Below are the code and all the weights of a small trained network. Each question names an input and a class and asks about switching units off, where a switched-off unit gives its printed mean instead of its output.

import numpy as np


def w(rows, s, z=0):
    codes = np.array(rows[::2]) - 128.0
    scale = np.full(codes.shape[1], s)
    scale[-1] = z or s
    return codes * scale


def f(y):
    return np.maximum(y, 0)


def log_softmax(a):
    a = a - a.max(-1, keepdims=True)
    return a - np.log(np.exp(a).sum(-1, keepdims=True))


def net(x, mask):
    res = np.array(x, float).reshape(1, 4) / 4 @ E
    y = f(res @ A[0][:, :-1].T + A[0][:, -1])
    res = res + np.where(mask, y, B[0][:, -1]) @ B[0][:, :-1]
    return log_softmax(res[-1] @ U[:, :-1].T + U[:, -1])


A, B = {}, {}
E = w([
[129,127,128],'x0',
[34,175,252],'x1',
[89,248,35],'x2',
[219,235,188],'x3',
],0.011)
A[0] = w([
[96,65,53,214],'neuron 1',
[100,156,176,88],'neuron 2',
[155,75,171,235],'neuron 3',
[75,177,108,149],'neuron 4',
[144,180,206,95],'neuron 5',
[95,206,64,195],'neuron 6',
[220,165,98,130],'neuron 7',
[194,106,192,216],'neuron 8',
[75,55,176,139],'neuron 9',
[28,121,153,130],'neuron 10',
[109,175,185,81],'neuron 11',
[79,124,144,116],'neuron 12',
[120,249,144,149],'neuron 13',
[172,74,133,179],'neuron 14',
[69,159,206,138],'neuron 15',
[177,48,194,253],'neuron 16',
[27,118,153,136],'neuron 17',
[139,179,184,103],'neuron 18',
],0.016,0.007)
B[0] = w([
[85,2,88,242],'neuron 1',
[111,59,128,184],'neuron 2',
[192,124,219,216],'neuron 3',
[97,110,83,189],'neuron 4',
[151,46,69,212],'neuron 5',
[50,186,101,227],'neuron 6',
[173,205,105,201],'neuron 7',
[180,155,132,219],'neuron 8',
[138,132,212,218],'neuron 9',
[79,176,177,206],'neuron 10',
[135,71,79,195],'neuron 11',
[128,197,201,166],'neuron 12',
[105,126,94,239],'neuron 13',
[198,127,138,196],'neuron 14',
[82,66,155,234],'neuron 15',
[223,129,173,253],'neuron 16',
[65,180,201,208],'neuron 17',
[163,80,91,196],'neuron 18',
],0.01,0.017)
U = w([
[137,7,162,193],'0',
[41,55,71,174],'1',
[98,133,225,125],'2',
[22,149,161,3],'3',
[178,136,139,28],'4',
[111,178,97,210],'5',
],0.016,0.0059)

Each question gives the input, the list of numbers given to net, and the class t.
The units are the neurons (one row each of A and B). Each row of codes is followed by its name. A weight is (code - 128) times the scale printed after its matrix; where a second scale follows, it is the last column's (A, B and U).
mask holds one flag per neuron, in row order. A switched-off neuron (its flag False) gives its mean, the last column of its row in B, instead of its output. The means were averaged over made-up inputs and are rounded, as every weight is.
A unit's drop is (log p(t) with every unit on - log p(t) with that unit switched off) / (log p(t) with every unit on - log p(t) with every unit switched off).
The circuit of an input: a set's keep is (log p(t) with only the set's units on - log p(t) with every unit switched off) / (log p(t) with every unit on - log p(t) with every unit switched off). Starting from the 12 units with the biggest drops (on a tie, the unit counted first), units are removed one at a time, each time the one whose removal leaves the highest keep (on an exact tie, the one counted first), for as long as the keep stays at least 0.8.
circuit, biggest first: the units of the circuit, biggest drop first
unit that matters most: the unit with the biggest drop
top k neurons: the k neurons with the biggest drops, biggest first
drop when u is switched off: that unit's drop, to one decimal
input [3,1,6,-2], class 3: circuit, biggest first -> (neuron 6)
input [-4,2,1,4], class 1: circuit, biggest first -> (neuron 16; neuron 3)
input [-6,0,-8,7], class 4: top 2 neurons -> (neuron 1; neuron 8)
input [-2,-1,8,8], class 5: top 2 neurons -> (neuron 7; neuron 1)
input [-2,6,4,0], class 3: top 2 neurons -> (neuron 1; neuron 17)
input [-6,8,-7,0], class 2: top 4 neurons -> (neuron 17; neuron 1; neuron 10; neuron 9)
input [-2,0,5,6], class 5: top 3 neurons -> (neuron 1; neuron 7; neuron 15)
input [3,1,5,-5], class 3: top 2 neurons -> (neuron 5; neuron 17)
input [7,0,5,7], class 5: top 2 neurons -> (neuron 1; neuron 7)
input [7,8,1,-6], class 3: top 2 neurons -> (neuron 16; neuron 3)
input [4,6,4,1], class 1: drop when neuron 11 is switched off -> 0.1
input [7,2,0,-6], class 2: drop when neuron 9 is switched off -> 0.1
input [6,-8,2,-2], class 1: drop when neuron 1 is switched off -> 0.2
input [-6,6,-2,2], class 0: unit that matters most -> neuron 5
input [-1,-1,7,1], class 5: drop when neuron 1 is switched off -> 1.3
